Below are the code and all the weights of a small trained network. Each question names an input and a class and asks about switching units off, where a switched-off unit gives its printed mean instead of its output.

import numpy as np


def w(rows, s, z=0):
    codes = np.array(rows[::2]) - 128.0
    scale = np.full(codes.shape[1], s)
    scale[-1] = z or s
    return codes * scale


def f(y):
    return y / 2 * (1 + np.tanh(0.7978845608 * (y + 0.044715 * y**3)))


def log_softmax(a):
    a = a - a.max(-1, keepdims=True)
    return a - np.log(np.exp(a).sum(-1, keepdims=True))


def net(x, mask):
    res = np.array(x, float).reshape(1, 6) / 4 @ E
    y = f(res @ A[0][:, :-1].T + A[0][:, -1])
    res = res + np.where(mask, y, B[0][:, -1]) @ B[0][:, :-1]
    return log_softmax(res[-1] @ U[:, :-1].T + U[:, -1])


A, B = {}, {}
E = w([
[107,131,115,151,155,125,123,131,123,135,125],'x0',
[252,89,143,213,113,117,76,203,190,102,65],'x1',
[160,82,195,79,216,96,179,116,75,164,65],'x2',
[105,200,96,73,153,140,212,200,214,183,97],'x3',
[102,128,132,128,136,143,104,139,117,152,116],'x4',
[70,114,208,214,46,127,234,93,157,148,73],'x5',
],0.011)
A[0] = w([
[74,63,61,118,61,184,104,189,180,100,204,40],'N0',
[56,178,127,73,89,83,163,136,85,140,202,74],'N1',
[164,64,128,85,228,133,172,114,79,129,80,73],'N2',
[102,166,82,111,192,166,178,81,127,104,152,139],'N3',
[130,159,98,75,183,70,46,193,127,93,167,169],'N4',
[64,195,87,81,73,125,169,50,12,179,180,68],'N5',
[106,132,105,124,165,108,86,136,137,133,128,117],'N6',
[133,119,191,159,64,117,166,60,109,151,97,138],'N7',
[84,175,152,101,166,151,170,40,90,116,195,134],'N8',
[141,149,130,91,151,110,182,181,130,191,99,29],'N9',
[183,77,120,147,96,117,67,130,210,187,111,122],'N10',
[81,234,52,171,49,197,74,128,187,82,209,64],'N11',
[116,189,92,76,142,151,181,132,235,160,127,22],'N12',
[41,134,187,225,77,124,216,108,152,163,80,180],'N13',
[162,137,206,83,160,111,159,149,70,163,120,65],'N14',
[159,108,76,95,163,165,89,150,95,146,152,147],'N15',
[200,113,154,221,163,91,77,243,198,83,32,87],'N16',
[237,168,55,49,182,134,109,122,90,168,192,135],'N17',
[114,2,163,183,106,104,27,48,45,95,202,35],'N18',
[159,70,211,46,225,88,167,136,80,151,82,49],'N19',
[112,187,85,83,149,134,149,213,248,164,81,3],'N20',
[138,98,60,82,188,131,114,166,106,83,176,114],'N21',
],0.0088,0.0021)
B[0] = w([
[103,201,104,167,135,89,241,141,69,147,167,172],'N0',
[177,142,154,147,226,158,76,121,143,169,147,191],'N1',
[81,124,80,143,118,128,200,97,75,175,198,191],'N2',
[181,123,147,118,139,164,118,111,169,130,107,174],'N3',
[98,106,186,111,90,106,129,189,193,146,177,199],'N4',
[220,193,180,166,177,177,101,108,177,160,117,224],'N5',
[149,106,150,149,101,131,155,154,132,100,84,143],'N6',
[103,95,95,69,94,96,95,181,168,136,147,194],'N7',
[209,146,161,151,183,188,82,100,189,175,100,203],'N8',
[95,171,82,86,120,76,111,68,131,111,93,169],'N9',
[173,195,151,170,197,207,126,140,112,157,99,175],'N10',
[89,184,89,192,99,91,254,106,35,192,195,212],'N11',
[105,121,66,92,179,116,98,102,136,18,61,187],'N12',
[56,49,189,135,29,57,84,211,207,96,221,235],'N13',
[125,155,90,181,94,131,166,109,84,152,129,172],'N14',
[111,79,156,25,71,96,79,178,167,146,196,178],'N15',
[213,203,192,180,168,180,97,53,168,165,144,226],'N16',
[108,79,169,151,49,93,120,203,180,82,171,217],'N17',
[85,108,88,33,184,41,98,34,113,22,45,255],'N18',
[102,149,98,241,108,73,193,107,47,201,155,212],'N19',
[96,109,82,26,177,113,64,71,95,44,56,194],'N20',
[35,75,197,107,130,153,151,139,156,118,219,188],'N21',
],0.0077,0.018)
U = w([
[99,83,203,109,59,105,93,210,201,97,150,254],'0',
[199,176,208,147,171,208,78,92,168,132,111,11],'1',
[105,159,71,168,98,99,189,122,45,152,143,137],'2',
[107,126,73,60,161,91,68,75,117,6,67,72],'3',
],0.012,0.00095)

Each question gives the input, the list of numbers given to net, and the class t.
The units are the neurons (one row each of A and B). Each row of codes is followed by its name. A weight is (code - 128) times the scale printed after its matrix; where a second scale follows, it is the last column's (A, B and U).
mask holds one flag per neuron, in row order. A switched-off neuron (its flag False) gives its mean, the last column of its row in B, instead of its output. The means were averaged over made-up inputs and are rounded, as every weight is.
A unit's drop is (log p(t) with every unit on - log p(t) with that unit switched off) / (log p(t) with every unit on - log p(t) with every unit switched off).
The circuit of an input: a set's keep is (log p(t) with only the set's units on - log p(t) with every unit switched off) / (log p(t) with every unit on - log p(t) with every unit switched off). Starting from the 12 units with the biggest drops (on a tie, the unit counted first), units are removed one at a time, each time the one whose removal leaves the highest keep (on an exact tie, the one counted first), for as long as the keep stays at least 0.8.
units of the circuit, in order: the units of the circuit, biggest drop first
unit that matters most: the unit with the biggest drop
k most important neurons: the k neurons with the biggest drops, biggest first
drop when u is switched off: that unit's drop, to one decimal
input [5,-8,2,4,-3,-8], class 0: 4 most important neurons => (N17 N4 N15 N21)
input [7,-2,-8,4,-7,5], class 2: units of the circuit, in order => (N11)
input [5,3,0,7,7,5], class 3: 2 most important neurons => (N20 N12)
input [-5,-6,-7,0,3,1], class 2: 4 most important neurons => (N11 N0 N16 N10)
input [4,8,0,-8,-4,5], class 1: 4 most important neurons => (N16 N10 N20 N12)
input [-5,-1,-6,7,0,-5], class 3: 4 most important neurons => (N20 N12 N19 N13)
input [-4,-7,-4,-7,-6,4], class 1: 3 most important neurons => (N5 N8 N1)
input [-4,1,-5,5,-3,-2], class 2: 2 most important neurons => (N11 N18)
input [7,-8,7,7,-8,6], class 1: 4 most important neurons => (N5 N8 N18 N1)
input [-7,-6,-1,-6,-1,-1], class 1: 3 most important neurons => (N5 N8 N20)
input [-7,-4,-1,5,6,-3], class 3: 3 most important neurons => (N20 N12 N16)
input [7,-4,-8,7,4,5], class 2: 3 most important neurons => (N11 N18 N0)
input [-7,1,4,-4,6,2], class 2: 3 most important neurons => (N20 N19 N12)
input [7,-3,7,2,4,-7], class 0: 3 most important neurons => (N17 N4 N15)
input [0,0,3,-5,4,4], class 3: unit that matters most => N18
input [-6,-8,-8,3,6,-6], class 1: 2 most important neurons => (N5 N1)
input [0,4,-8,2,0,-5], class 2: drop when N11 is switched off => 1.1
input [-6,-6,2,-4,-7,-1], class 1: drop when N14 is switched off => 0.0
input [8,-1,-3,2,4,2], class 2: drop when N18 is switched off => 1.0
input [-8,-3,-6,-8,-7,2], class 3: units of the circuit, in order => (N18)
input [3,-5,-6,-1,2,-6], class 0: drop when N17 is switched off => 0.9
